Here is a tiny trained network, its code and every weight. The questions are about switching its units off for an input and a target symbol, where a switched-off unit gives its printed mean instead of its output.

import numpy as np


def w(rows, s, z=0):
    codes = np.array(rows[::2]) - 128.0
    scale = np.full(codes.shape[1], s)
    scale[-1] = z or s
    return codes * scale


def f(y):
    return np.maximum(y, 0)


def softmax(a):
    e = np.exp(a - a.max(-1, keepdims=True))
    return e / e.sum(-1, keepdims=True)


def log_softmax(a):
    a = a - a.max(-1, keepdims=True)
    return a - np.log(np.exp(a).sum(-1, keepdims=True))


def net(x, mask):
    ids = ['ΘΞΩβγεημπφ'.index(c) for c in x.split()]
    T = len(ids)
    res = E[ids] + P[:T]
    u = 0
    for l in range(2):
        r = res
        for j in range(2):
            rows = slice(2 * j, 2 * j + 2)
            q, k, v = (r @ M[l][rows].T for M in (Q, K, V))
            z = softmax(np.where(np.tri(T) > 0, q @ k.T / 2**0.5, -1e9)) @ v
            o = O[l][rows]
            res = res + np.where(mask[u + j], z, o[:, -1]) @ o[:, :-1]
        u += 2
        y = f(res @ A[l][:, :-1].T + A[l][:, -1])
        res = res + np.where(mask[u : u + 8], y, B[l][:, -1]) @ B[l][:, :-1]
        u += 8
    return log_softmax(res[-1] @ U[:, :-1].T + U[:, -1])


Q, K, V, O, A, B = {}, {}, {}, {}, {}, {}
E = w([
[229,100,122,80,102,123,160],'Θ',
[3,217,121,128,71,100,88],'Ξ',
[121,48,124,188,133,132,83],'Ω',
[108,87,179,156,120,95,51],'β',
[182,133,110,192,135,68,139],'γ',
[124,113,54,149,197,67,60],'ε',
[90,93,28,172,91,172,72],'η',
[89,90,50,143,159,166,162],'μ',
[117,246,170,183,127,176,78],'π',
[196,117,86,94,159,183,85],'φ',
],0.022)
P = w([
[250,57,100,81,151,136,101],'0',
[112,126,180,203,209,134,128],'1',
[235,85,118,72,139,142,100],'2',
[112,122,142,198,229,124,135],'3',
[255,101,118,91,147,144,99],'4',
[73,112,126,152,218,116,134],'5',
[228,86,110,59,121,134,110],'6',
[55,108,114,126,210,103,140],'7',
[249,93,113,78,131,136,107],'8',
[63,137,128,101,236,117,119],'9',
],0.0092)
Q[0] = w([
[45,88,210,163,146,157,116],'0.h0',
[60,111,41,162,181,194,134],'0.h0',
[65,105,124,174,127,219,255],'0.h1',
[143,119,191,240,200,123,160],'0.h1',
],0.0063)
K[0] = w([
[60,114,164,144,154,184,144],'0.h0',
[18,164,58,144,166,254,170],'0.h0',
[72,120,88,171,125,174,226],'0.h1',
[159,118,212,207,228,150,134],'0.h1',
],0.0085)
V[0] = w([
[220,132,159,64,66,81,119],'0.h0',
[175,104,127,86,138,71,41],'0.h0',
[167,132,164,174,119,121,142],'0.h1',
[225,149,116,182,130,136,2],'0.h1',
],0.0044)
O[0] = w([
[130,96,143,67,119,152,115,87],'0.h0',
[121,195,48,135,107,158,139,174],'0.h0',
[38,186,207,134,94,183,255,133],'0.h1',
[148,79,117,95,65,78,167,253],'0.h1',
],0.0077,0.0066)
A[0] = w([
[99,181,254,237,91,64,122,148],'0.n0',
[126,63,83,221,78,175,145,82],'0.n1',
[136,176,114,203,60,189,125,115],'0.n2',
[19,50,134,177,190,102,176,251],'0.n3',
[72,168,6,196,144,57,105,189],'0.n4',
[130,114,197,67,134,160,167,109],'0.n5',
[66,160,134,114,78,99,156,150],'0.n6',
[100,149,113,145,147,167,99,40],'0.n7',
],0.0086,0.0029)
B[0] = w([
[107,67,95,60,142,114,141,204],'0.n0',
[105,120,166,10,150,138,127,172],'0.n1',
[98,167,165,126,71,109,114,162],'0.n2',
[128,184,123,109,157,175,127,208],'0.n3',
[151,188,206,118,161,110,124,251],'0.n4',
[97,68,137,191,121,125,114,133],'0.n5',
[180,115,66,152,170,102,64,149],'0.n6',
[93,117,160,149,116,78,168,143],'0.n7',
],0.012)
Q[1] = w([
[254,86,200,130,91,197,75],'1.h0',
[17,144,94,35,141,156,121],'1.h0',
[125,122,164,181,212,191,139],'1.h1',
[125,41,142,110,165,56,141],'1.h1',
],0.0079)
K[1] = w([
[203,10,181,90,131,154,78],'1.h0',
[79,146,99,79,101,152,142],'1.h0',
[117,90,220,1,222,233,96],'1.h1',
[177,34,103,188,178,50,173],'1.h1',
],0.007)
V[1] = w([
[124,96,151,189,81,84,155],'1.h0',
[161,68,135,108,176,102,55],'1.h0',
[109,155,22,123,116,61,134],'1.h1',
[115,160,233,104,131,253,99],'1.h1',
],0.0049)
O[1] = w([
[102,102,125,103,127,99,108,1],'1.h0',
[102,96,93,63,193,47,158,225],'1.h0',
[175,108,254,124,158,138,103,91],'1.h1',
[128,165,140,126,82,180,120,200],'1.h1',
],0.0099,0.0056)
A[1] = w([
[118,207,176,209,180,142,238,82],'1.n0',
[99,165,129,81,145,159,37,38],'1.n1',
[198,108,116,117,15,62,160,164],'1.n2',
[255,71,117,142,168,137,70,214],'1.n3',
[119,139,206,218,83,73,44,16],'1.n4',
[117,81,142,209,134,159,182,226],'1.n5',
[162,19,168,89,61,228,169,3],'1.n6',
[63,162,255,149,173,138,125,78],'1.n7',
],0.0073,0.0037)
B[1] = w([
[125,2,151,123,104,99,80,213],'1.n0',
[174,95,148,205,124,76,210,244],'1.n1',
[111,170,206,229,99,229,171,184],'1.n2',
[72,120,32,163,105,119,145,238],'1.n3',
[119,104,155,182,224,172,47,146],'1.n4',
[202,167,12,81,26,26,254,129],'1.n5',
[139,76,158,105,244,219,73,152],'1.n6',
[119,98,83,165,82,138,109,254],'1.n7',
],0.0083,0.0081)
U = w([
[172,104,139,187,120,119,227,104],'Θ',
[133,168,87,117,156,95,120,79],'Ξ',
[124,198,158,89,234,224,149,110],'Ω',
[99,57,164,65,191,171,49,95],'β',
[251,84,243,45,122,115,141,135],'γ',
[208,107,174,150,161,172,2,118],'ε',
[162,167,173,119,79,186,93,255],'η',
[119,75,171,195,195,223,110,81],'μ',
[69,30,101,155,28,100,54,174],'π',
[99,146,30,149,139,195,50,104],'φ',
],0.0072,0.0044)

Each question gives the input, a string of symbols that net reads in full, and the target symbol t.
The units are the heads (2 rows each of Q, K, V and O) and the neurons (one row each of A and B). Each row of codes is followed by its name. A weight is (code - 128) times the scale printed after its matrix; where a second scale follows, it is the last column's (O, A, B and U).
mask holds one flag per unit, layer by layer, with each layer's heads first. A switched-off unit (its flag False) gives its mean, the last column of its rows in O or B, instead of its output. The means were averaged over made-up inputs and are rounded, as every weight is.
A unit's drop is (log p(t) with every unit on - log p(t) with that unit switched off) / (log p(t) with every unit on - log p(t) with every unit switched off).
k most important neurons: the k neurons with the biggest drops, biggest first
top k neurons in layer l: the k neurons of layer l with the biggest drops, biggest first
which heads matter: for each layer, one digit per head in row order, 1 if its drop is at least 0.15 and else 0, layers parted by /
drop when u is switched off: that unit's drop, to one decimal
input π ε Ω π β π Ω Ω Ξ, target ε: top 2 neurons in layer 1 -> [1.n4, 1.n3]
input γ π Θ β, target β: 2 most important neurons -> [0.n0, 0.n4]
input β Ω η Θ μ ε, target ε: 4 most important neurons -> [0.n4, 1.n0, 0.n0, 1.n3]
input β β ε ε β γ Θ β ε μ, target μ: which heads matter -> 01 / 10
input ε η ε β μ π η β γ Θ, target Θ: 2 most important neurons -> [0.n1, 0.n3]
input Ξ ε β Ω γ γ, target γ: which heads matter -> 00 / 00
input π γ η π β Ξ, target Ξ: top 2 neurons in layer 1 -> [1.n1, 1.n2]
input γ Ξ φ Ξ ε Ξ ε η, target η: 2 most important neurons -> [0.n1, 0.n4]
input ε π Ξ β φ β η β β μ, target μ: 2 most important neurons -> [1.n0, 0.n3]
input β Ω Θ β π γ Θ, target μ: top 2 neurons in layer 1 -> [1.n6, 1.n2]
input γ Ω μ μ γ φ, target φ: top 3 neurons in layer 0 -> [0.n4, 0.n1, 0.n0]
input γ π ε, target Ξ: 3 most important neurons -> [1.n3, 0.n4, 1.n0]
input γ Ξ γ Ω, target Ω: 3 most important neurons -> [0.n3, 0.n1, 1.n0]
input μ β ε Ξ η Ξ β π, target π: top 2 neurons in layer 0 -> [0.n2, 0.n7]
input η β μ, target Ω: 2 most important neurons -> [0.n1, 1.n0]
input Θ ε π γ β, target π: 4 most important neurons -> [0.n4, 0.n3, 0.n1, 1.n3]
input π π π π Θ ε π η Ω, target β: 4 most important neurons -> [0.n1, 0.n4, 1.n6, 1.n1]
input π μ β π β γ, target γ: top 3 neurons in layer 0 -> [0.n0, 0.n4, 0.n6]
input φ μ η, target γ: top 2 neurons in layer 0 -> [0.n1, 0.n4]
input π η μ η ε, target Ξ: top 3 neurons in layer 0 -> [0.n4, 0.n3, 0.n2]
input η Ω γ β η Ξ μ ε, target ε: top neuron in layer 1 -> [1.n0]
input β φ φ Ω β μ φ, target φ: top neuron in layer 1 -> [1.n3]
input η Θ π Ξ, target Ξ: most important neuron -> [0.n0]
input β Ξ μ φ Θ β Ω ε β, target π: top 4 neurons in layer 0 -> [0.n4, 0.n3, 0.n1, 0.n2]
input π β γ ε μ ε μ, target Ω: drop when 0.n6 is switched off -> 0.0
input Θ Ω Θ η β π Ω, target β: drop when 0.n4 is switched off -> 0.6
input γ Θ β η, target η: drop when 0.n0 is switched off -> 0.1
input π ε β Ω, target Ω: drop when 0.n3 is switched off -> 0.4
